In the rows, zero is written as 128.
Each row of numbers stands for one object and depends on some of the facts below. Use the named rows to name the rest.

Facts:
bilem κ kevu; bilem κ mikom; bilem κ dridak
britres κ triflil; britres κ livok; britres κ rukem
bropun κ setril; bropun κ bola; difes κ flogos
difes κ rukon; difes κ mapeskar; difes κ vupimu
draki κ dadra; draki κ rigra; draki κ vutem
draki κ butrigrek; draki κ klize; draki κ begrar
draki κ skugar; dratrel κ godram; dratrel κ zeskim
dratrel κ zevu; dratrel κ livok; dratrel κ gemu
dratrel κ begrar; driger κ planos; driger κ flesim
driger κ rofleple; driger κ beplam; driger κ ruklon
drisel κ traste; drisel κ brofun; driskur κ fakol
driskur κ kebrek; driskur κ plabuves; druti κ plubruk
fevak κ kevu; fevak κ begrar; fevak κ baflem
fevak κ moklem; geplor κ stogrek; geplor κ bredro
gogres κ zesaflan; gogres κ pibor; gogres κ livok
gogres κ rukem; grabilil κ pladi; griskuzo κ vabak
griskuzo κ mepe; griskuzo κ draflom; lenur κ skadrol
lenur κ sestegon; lenur κ zevu; lenur κ roskor
lenur κ zedok; lenur κ traste; lenur κ stogrek
lenur κ klize; likar κ fluplus; likar κ ginil
likar κ brodra; likar κ mituk; likar κ biflik
likis κ dadra; likis κ trebro; likis κ ludal
likis κ tudralur; likis κ begrar; likis κ ruklon
motras κ draben; motras κ beskal; motras κ moklem
nakel κ bola; nakel κ sestegon; nakel κ tofe
nakel κ foskas; nakel κ noskufes; noke κ noze
noke κ gristes; noke κ klenu; noke κ baflem
patren κ betom; patren κ raflor; patren κ ruklon
pizes κ ludal; pizes κ gedu; pizes κ siralol
pizes κ traste; pizes κ pinakik; pizes κ ruklon
pledrek κ seflam; pledrek κ skugar; pledrek κ fabro
plemo κ stetra; plemo κ suskos; plemo κ plubruk
plemo κ lotristir; plemo κ flimim; plobar κ suskos
plobar κ zevu; plobar κ kadedar; plobar κ kevu
plobar κ brorer; plobar κ rinek; plofal κ zesaflan
plofal κ traguski; plofal κ grotrabol; plofal κ mapeskar
plofal κ pinakik; plofal κ vomal; plofal κ foskas
plofal κ beskal; ploklutru κ klenu; pluplil κ bola
pluplil κ zeskim; pluplil κ skugar; romiflum κ planos
romiflum κ zesaflan; romiflum κ rezem; romiflum κ poga
romiflum κ grezetrom; romiflum κ vupimu; saskem κ rigra
savol κ roskor; savol κ traguski; savol κ zedok
savol κ draskorer; savol κ vupimu; siflo κ setril
siflo κ stogrek; skatrezul κ zesaflan; skatrezul κ bugres
skatrezul κ flesim; skatrezul κ pladi; skatrezul κ moklem
stabruk κ raflor; stabruk κ grotrabol; stabruk κ tofe
stotrol κ noze; suba κ flobun; suba κ fakol
suba κ klegrin; suba κ zuros; suba κ britretruk
toskir κ skadrol; toskir κ kebrek; tragum κ skuplarim
tragum κ beplam; tragum κ tofe; tragum κ flimim
trovel κ traste; trovel κ tama; venuk κ mituk
venuk κ grezetrom; venuk κ klasi; venuk κ petrom
venuk κ beskal; vinas κ livok; vinas κ grotrabol
vinas κ draskorer; vobilel κ fluplus; vobilel κ petrom
vobilel κ flinodu; vusastal κ vutem; vusastal κ skugar
vusastal κ bredro; zarul κ stetra; zarul κ skadrol
zarul κ daplil; zarul κ zuros; zarul κ vustin
zivim κ sabak; zivim κ skuplarim; zivim κ balum
zutram κ fakol; zutram κ ruklon; baflem Π d
balum Π a; begrar Π a; beplam Π a
beskal Π c; betom Π a; biflik Π e
bilem Π a; bola Π e; bredro Π a
britres Π a; britretruk Π a; brodra Π a
brofun Π b; bropun Π c; brorer Π a
bugres Π a; butrigrek Π b; dadra Π a
daplil Π a; datubrim Π b; diban Π b
difes Π d; draben Π e; draflom Π a
draki Π c; draskorer Π d; dratrel Π f
dridak Π a; driger Π d; drisel Π b
driskur Π b; druti Π a; dutres Π a
fabro Π c; fakol Π d; fevak Π a
fisti Π a; flesim Π e; flimim Π a
flinodu Π a; flobun Π f; floflebir Π b
flogos Π a; fluplus Π a; fople Π b
foskas Π c; gedu Π e; gemu Π f
geplor Π a; ginil Π d; givul Π a
godram Π a; gofa Π a; gogres Π b
grabilil Π b; grezetrom Π c; griskuzo Π a
gristes Π b; grotrabol Π c; kadedar Π a
kebrek Π d; kevu Π d; klasi Π d
klegrin Π a; klenu Π a; klize Π a
klopla Π e; lenur Π b; likar Π b
likis Π a; livok Π f; lotristir Π b
ludal Π a; mapeskar Π a; mepe Π a
mikom Π c; mituk Π a; moklem Π a
motras Π a; nakel Π a; noke Π f
noskufes Π d; noze Π b; patren Π f
petrom Π a; pibor Π d; pinakik Π a
pizes Π d; plabuves Π a; pladi Π a
planos Π a; pledrek Π c; plemo Π d
plobar Π d; plofal Π b; ploklutru Π d
plomustur Π c; plubruk Π a; pluplil Π d
poga Π a; raflor Π d; rezem Π a
rigra Π b; rinek Π d; rofleple Π a
romiflum Π a; roskor Π a; rukem Π f
ruklon Π a; rukon Π a; sabak Π e
saskem Π e; savol Π a; seflam Π e
sestegon Π a; setril Π a; siflo Π b
siralol Π b; skadrol Π a; skatrezul Π a
skugar Π a; skuplarim Π a; stabruk Π b
stetra Π a; stogrek Π a; stoklar Π a
stotrol Π b; suba Π f; suskos Π a
tama Π a; tofe Π a; toskir Π a
tragum Π a; traguski Π a; traste Π f
trebro Π b; triflil Π a; trovel Π a
tudralur Π e; vabak Π a; venuk Π c
vinas Π f; vobilel Π a; vomal Π d
vupimu Π b; vusastal Π a; vustin Π a
vutem Π a; zapal Π a; zarul Π e
zedok Π a; zesaflan Π a; zeskim Π e
zevu Π e; zivim Π c; zuros Π b
zutram Π b; begrar χ datubrim; bola χ plemo
brodra χ gofa; bropun χ tudralur; bropun χ brodra
bropun χ rezem; bropun χ vomal; diban χ romiflum
diban χ rezem; diban χ vomal; dridak χ datubrim
dutres χ mikom; dutres χ vomal; fisti χ rezem
flesim χ gofa; floflebir χ butrigrek; floflebir χ romiflum
floflebir χ gofa; floflebir χ datubrim; fluplus χ rezem
fople χ tama; givul χ butrigrek; givul χ rezem
godram χ rezem; godram χ mituk; gofa χ rezem
gofa χ tama; gristes χ brodra; klize χ dridak
klopla χ zesaflan; ludal χ rezem; ludal χ flimim
ludal χ dridak; mepe χ skadrol; mepe χ planos
mepe χ brodra; mepe χ givul; mikom χ planos
mikom χ vinas; mikom χ rezem; mikom χ gofa
pizes χ vutem; pladi χ zutram; pladi χ plomustur
planos χ rezem; pledrek χ flesim; pledrek χ rezem
plemo χ gofa; plomustur χ rezem; pluplil χ rezem
rigra χ gofa; rinek χ skadrol; rinek χ tama
romiflum χ vomal; siralol χ stotrol; siralol χ tama
stoklar χ pluplil; stotrol χ brodra; stotrol χ tama
traguski χ datubrim; triflil χ pledrek; tudralur χ tama
vutem χ romiflum; zapal χ gofa; zesaflan χ fluplus

Some rows with their names:
patren: [143 112 115 120 128 125 107 126 149 146 114 132 164 130 149 121 137  96
 126 113 129 111 106 129 132 138 128 128]
rezem: [112 123 131 115 113 156  92 182 128 141 119 122 109 134 153 146  61 161
  83 109 130 120 141 109 155 151 220 120]
mepe: [118 129 138 139 118 158 106 115 134  65 162 108 199 141 158 115 132 176
 117 123 107 120  87 173 142 123 124 145]
plemo: [107 129 138 121 123 140 111 138 132 103 135 121 146 155 147 120 150 184
  94 111 116 124 140 150 131 137 159 141]
trovel: [141 124 117 112 129 125 106 121 148 128 108 124 138 133 149 123 133 110
 123 115 124 125 111 157 140 131 133 114]
zuros: [137 125 116 120 114 127 106 119 142 133 109 127 136 118 145 123 137  92
 128 116 114 138 127 103 130 130 123 128]
tama: [118 113 131 110 128 121 112 175 130  96 108 119 101 164 131 141  91 175
  22 122 113  76 103 125 139 118 171 137]
driger: [130 126 121 110 130 117 110 129 152 135 117 129 112 140 153 116 166 127
 130 107 128 150 156 148 135 136 149 124]
vobilel: [141 122 114 110 126 120 106 125 151 120 121 124 145 124 147 123 131 117
 137 111 123 120 102 154 139 126 139 112]
gemu: [146 115 109 121 128 127 109 121 148 133 116 131 144 132 155 121 129  92
 118 111 129 125 112 124 132 136 130 133]
skadrol: [118 124 130 117 123 131 108 156 132  96 116 116 113 162 138 136 100 155
  54 121 110  98 106 133 141 125 160 136]
vabak: [142 128 111 112 124 125 107 119 149 120 117 122 123 135 148 123 124 107
 128 113 119 137 110 149 139 128 136 118]
begrar: [159 144 134 112 136 156 101  80 122 102 150 123 121 127 180 133 125 176
 120 104 100  80 100 145 129 145 139 121]
drisel: [138 117 120 119 120 126 107 122 142 131 102 131 157 107 148 120 142 104
 127 115 123 130 126 110 133 130 123 123]
stoklar: [120 133 129 134 114 163  97 121 139 109 143 115 189 126 163 119 117 135
 146 115 123 147 113 161 150 143 150 126]
britretruk: [140 135 114 112 123 124 104 120 148 123 115 121 123 141 144 125 130 100
 128 115 116 130 110 150 139 131 134 118]
klegrin: [141 133 114 112 123 124 105 120 148 123 113 121 122 142 145 125 130 100
 126 115 116 134 111 150 139 131 134 118]
dutres: [122 133 138 133 118 163 100 114 133  89 156 112 195 132 162 120 124 167
 128 117 112 115  98 163 144 135 139 135]
biflik: [138 118 105 120 135 117 108 127 156 134 125 134 138 149 155 122 123 106
 140 103 113 140  76 137 136 135 135 125]

Name these rows:
No name comes twice in this set of rows, the named rows included.
[139 114 122 119 123 129 108 122 141 136  97 132 172 104 147 119 143 104
 123 115 126 127 126 113 132 132 122 122] => lenur
[115 134 135 137 113 171  95 124 134 104 152 113 197 126 165 119 112 153
 141 114 121 141 114 160 151 145 155 130] => fisti
[135 124 142 111 128 151  97 132 128 126 139 123 150 124 159 138 111 187
 103 109 117  71 108 139 138 143 174 121] => romiflum
[121 131 137 129 119 162 100 125 129  95 150 115 179 134 159 126 112 175
 114 114 113 111 102 154 143 139 155 133] => givul
[140 112 118 117 119 131 107 121 146 136 111 128 151 103 149 120 140 106
 131 113 125 137 126 108 131 126 128 128] => grabilil
[142 113 107 120 139 128 108 126 157 144 123 131 131 152 157 121 126 106
 133 105 119 149  81 140 135 134 138 129] => draben
[146 120 110 124 127 121 107 121 148 133 117 132 127 138 156 122 130  85
 121 112 122 120 106 117 134 137 127 133] => traste
[141 121 111 123 122 122 106 121 149 139 117 131 148 138 146 122 132  85
 127 112 119 120 104 123 131 137 128 130] => flobun
[140 117 106 122 139 124 110 124 152 132 113 134 140 152 157 120 123 105
 125 105 115 146  81 140 136 138 131 126] => seflam
[114 118 133 119 123 132 109 159 132  78 138 116 140 149 142 133  97 185
  67 118 112  84  96 137 142 120 164 136] => brodra
[128 137 140 120 132 134 106 111 134 112 141 128 144 134 168 117 167 175
 128 106 117 113 141 154 132 147 148 128] => pizes
[128 131 112 110 125 119 114 124 150 121 118 128 108 141 153 114 155 125
 129 103 125 157 154 148 133 135 149 125] => ploklutru
[151 141 132 106 128 162  97 101 124 127 141 125 118 123 168 140 106 174
 118 100 107  86 112 135 131 152 172 115] => dridak

The same objects again, as new rows of numbers:
Known rows:
romiflum: [107  82 119 134 176 133 105 100 104 156 144 132 118  64 101 156 111  73
 148  96 167 141 149 137 123 116 107 153]
fisti: [111 108 158 139 188 135 109  89 109 159 137 134 102  49 104 156 113  72
 111  78 134 143 134 141 129 130 130 117]
saskem: [ 92  99 153 135 142 166 109  84 132 148 117 115 102  60 108 160  87  73
 141  76 149 136 152 104 122 136 128 129]
givul: [ 95  95 164 139 170 132 106 106 113 147 139 119  99  66 118 148 100  70
 146  78 154 136 150 148 112 120 125 141]
gedu: [ 97  89 169 138 143 159 104  92 140 165 131 113  97  73 103 163  99 103
 126  67 144 140 152 116 114 121 127 138]
rofleple: [101  91 181 140 177 126 106 106 121 163 144 116 106  68 102 156 105  87
 138  72 147 133 142 150 112 114 112 141]
vobilel: [106  89 120 135 176 137  96 104  96 136 127 132 101  54 111 153 101  64
 123  93 155 139 153 148 129 135 128 152]
poga: [104  91 168 141 176 126  99 107 117 160 139 114 109  58 109 156 110  99
 135  80 148 134 146 155 113 121 118 152]
draben: [ 96  92 180 139 139 147  96  93 135 166 114 103 109  70 107 158 117  86
 118  82 143 142 164 124 118 127 132 149]
ludal: [105 112 167 148 187 154 118  97 103 171 139 131 113  59  89 190 107  95
 177  59 120 138 140 145 121 115 139 139]
roskor: [106  98 170 143 178 137 108 105 129 156 142 116 100  58 114 164  98 104
 152  68 144 127 138 151 107 119 123 137]
siralol: [125 102 167 143 144 145 120 117 121 157 170 125 103  55 127 136 137 104
 116  66 139 191 118  96 105 128 125 108]
toskir: [ 94  90 139 135 181 135 112 100 113 143 150 132  91  73 103 158  81  70
 143  76 155 131 143 140 126 119 111 125]
setril: [104 106 172 142 180 139 110 104 124 154 133 116  99  52 119 156  94  92
 152  67 140 129 142 149 108 126 133 133]
zarul: [ 82  81 141 132 148 160 107  87 121 146 135 132  86  93  93 154  82  58
 113  74 153 145 156 106 132 117 112 121]
klopla: [ 82 206 130 152 136 139  86  57 134 142  49  70  73  44  61 164  91 122
  26  93 108 135  94 160 192  88  77  99]
flogos: [105  91 164 141 175 132 104 107 121 156 138 115 108  56 110 158 110  98
 141  82 147 134 142 155 114 121 120 148]
brorer: [ 93 104 196 144 176 121 110 104 120 155 136 111 112  62 106 151  98  58
 155  71 142 130 150 146 115 120 122 129]
traste: [ 79 116 166 149 150 152 110 134 138 134 167 108 104  69 115 159 117 124
 144  74 125 145 145 128 100 148 118 125]

Name these rows:
No name comes twice in this set of rows, the named rows included.
[116  98 171 142 185 129 111  97 111 166 142 130  96  54 118 143 120  65
 121  73 141 150 139 145 115 130 142 122] => mepe
[114 118 189 143 146 133 114 120 106 153 147 123 115  50 127 126 142  71
 111  70 131 192 134  97 117 138 137 106] => gristes
[ 73 121 121 144 150 150 115 115 125 120 162 117 126  53 101 151 111  83
 161 111 146 144 150 104 125 157 103 119] => dratrel
[ 78  26 220 103 181 154  52 134 145  28 152 117 155  57 117 212  14  90
  71  73 142 140 163  98 119 212  59 119] => zutram
[102 129 182 158 192 166 126  90  82 179 132 141 134  59  74 214 122  79
 215  49 101 146 151 145 123 118 166 149] => begrar
[ 82 103 196 144 140 134 107 129 111 127 145 114 111  86 115 153 107  82
 121  58 132 177 146 115 121 126 111 121] => lotristir
[ 97  81 171 139 159 120 111 115 136 149 148 109  87  70 137 128  91  88
 165  70 170 123 151 151  95 118 119 143] => tama
[132  92 180 140 156 157 120  76 144 199 147 125  93  46 119 140 137  92
 106  67 131 157 129  96 101 129 155 103] => bola
[103 112 153 145 150 156 112 119  91 145 146 132 118  65 107 165 131  80
 130  66 123 193 140 106 128 137 138 130] => floflebir
[ 60  93 128 141 129 137 107 137 139 109 164  99 115  76 118 136 103 107
 169 112 172 131 166 128 106 141  86 150] => vinas
[ 63 104 155 148 132 163 104 139  81 117 132 121 125 102 101 197 102  79
 193  58 135 172 179 127 125 125 131 175] => datubrim
[ 98  97 183 139 176 120 104 105 118 160 135 110 117  59 110 157 111  82
 140  79 148 135 150 152 114 120 115 148] => bugres

Now the same objects, written a new way:
Known rows:
likar: [123 130 142 114 142 125 119 130 129 145 131 126 134 129 115 124 132 118
 129 118 137 130 131 129 115 138 135 133 110]
vinas: [127 122 137 113 132 125 107 126 121 129 133 112 120 129 119 117 121 121
 127 137 128 136 117 130 116 143 144 127 127]
noke: [113 127 127 102 132 134 119 124 125 136 135 126 124 129 120 124 142 112
 119 122 136 124 124 111 123 137 133 135 115]
saskem: [128 116 131 128 122 139 129 118 120 125 132 122 133 132 122 120 133 113
 116 119 113 126 124 115 125 131 146 138 128]
lenur: [135 129 141 121 147 123 118 124 128 135 128 132 138 129 118 122 129 125
 129 117 146 134 126 129 116 140 135 128 108]
flogos: [134 124 120 141 124 134 122 129 125 116 133 123 117 126 117 127 134 112
 132 127 124 127 125 127 126 118 120 132 132]
flobun: [131 126 126 119 131 127 123 133 123 135 131 123 125 126 108 124 134 117
 116 124 134 130 123 128 129 135 130 130 130]
traguski: [129 113 111 169 122 115 169 121 111 147 140 136 116 130 129  96 135 116
 105 142 152  91 135 144 126 102 103 153  94]
mepe: [135 126 127 133 125 137 121 130 132 113 139 122 120 129 113 130 123 109
 135 127 128 126 125 122 125 115 123 127 148]
brorer: [133 124 121 138 124 133 124 130 125 116 133 123 117 126 115 127 136 112
 132 127 122 126 124 125 126 116 119 132 131]
bola: [149 121 144 123 127 140 130 120 137 111 144 119 133 140 114 130 101 113
 115 118 126 127 121 118 140 125 151 123 165]
pladi: [111 119  93 158 129 141  88 130 106 129 108 112 103  99 113 144 171 118
 154 127  55 160 101 122 134 147 129 121  61]
seflam: [138 120 127 135 123 138 130 123 122 127 131 120 127 132 116 123 131 112
 109 116 108 127 125 124 136 125 141 136 136]
siralol: [129 135 151 112 140 128 116 137 143 138 140 120 137 134 101 136 108 116
 128 118 146 132 128 131 128 129 137 118 145]
vabak: [132 124 120 138 125 133 124 129 123 116 134 125 117 125 115 126 135 112
 134 127 122 126 125 125 125 117 120 133 131]
klenu: [124 128 119 130 127 139 121 129 126 120 137 125 115 126 120 131 142 108
 132 122 123 121 126 119 127 117 119 134 124]
beplam: [133 124 120 141 121 134 122 130 123 117 134 124 120 125 115 126 134 113
 133 128 123 126 127 126 123 115 121 132 132]
rukem: [131 124 129 120 132 124 120 130 122 137 130 117 120 126 112 116 130 115
 116 129 130 132 123 135 124 138 131 133 136]
brofun: [128 133 136 122 142 121 120 135 129 144 127 127 133 128 108 127 130 120
 123 115 138 133 129 138 125 134 130 129 116]

Rows to name:
No name comes twice in this set of rows, the named rows included.
[123 126 120 131 123 136 122 130 124 123 136 121 114 127 118 128 139 106
 133 126 121 123 127 123 124 117 120 135 129] => moklem
[121 129 143 119 142 123 113 129 127 147 130 121 131 129 119 118 127 116
 128 124 137 134 131 136 108 141 136 135 114] => plofal
[135 113 130 127 122 132 139 119 122 111 133 124 122 121 119 127 133 115
 151 125 122 123 126 114 117 126 126 133 124] => vusastal
[137 119 126 136 127 132 123 119 121 110 134 125 121 125 125 122 131 116
 143 130 127 127 123 120 112 124 124 132 124] => nakel
[108 125 106 123 136 115 100 132 113 127 112 116 122 101 112 136 148 125
 138 132  90 148 108 128 143 145 126 124  91] => plomustur
[126 132 139 124 144 122 120 134 129 147 128 123 128 129 111 125 130 116
 122 117 135 132 129 139 124 136 128 132 117] => vupimu
[117 127 123 117 134 109 116 128 124 126 127 120 125 115 117 119 121 117
 125 138 129 129 122 137 127 130 120 134 141] => grotrabol
[125 118 126 132 111 136 126 130 119 118 133 122 131 125 115 126 137 115
 144 134 126 124 130 116 109 117 127 134 126] => likis
[125 125 128 114 126 130 119 129 120 133 131 124 133 128 115 120 136 119
 120 128 139 129 124 118 116 136 135 131 121] => suba
[114 129 122 108 134 116 118 130 130 123 130 123 128 117 113 132 124 116
 126 131 131 127 122 125 136 129 120 129 139] => mikom
[143 112 127 130 121 128 144 126 122 113 132 121 117 120 110 129 132 112
 149 122 117 123 125 120 128 126 122 133 135] => skugar
[119 126 122 111 132 111 126 130 125 126 128 123 128 115 111 126 126 118
 128 131 130 125 121 127 135 129 118 132 136] => fabro

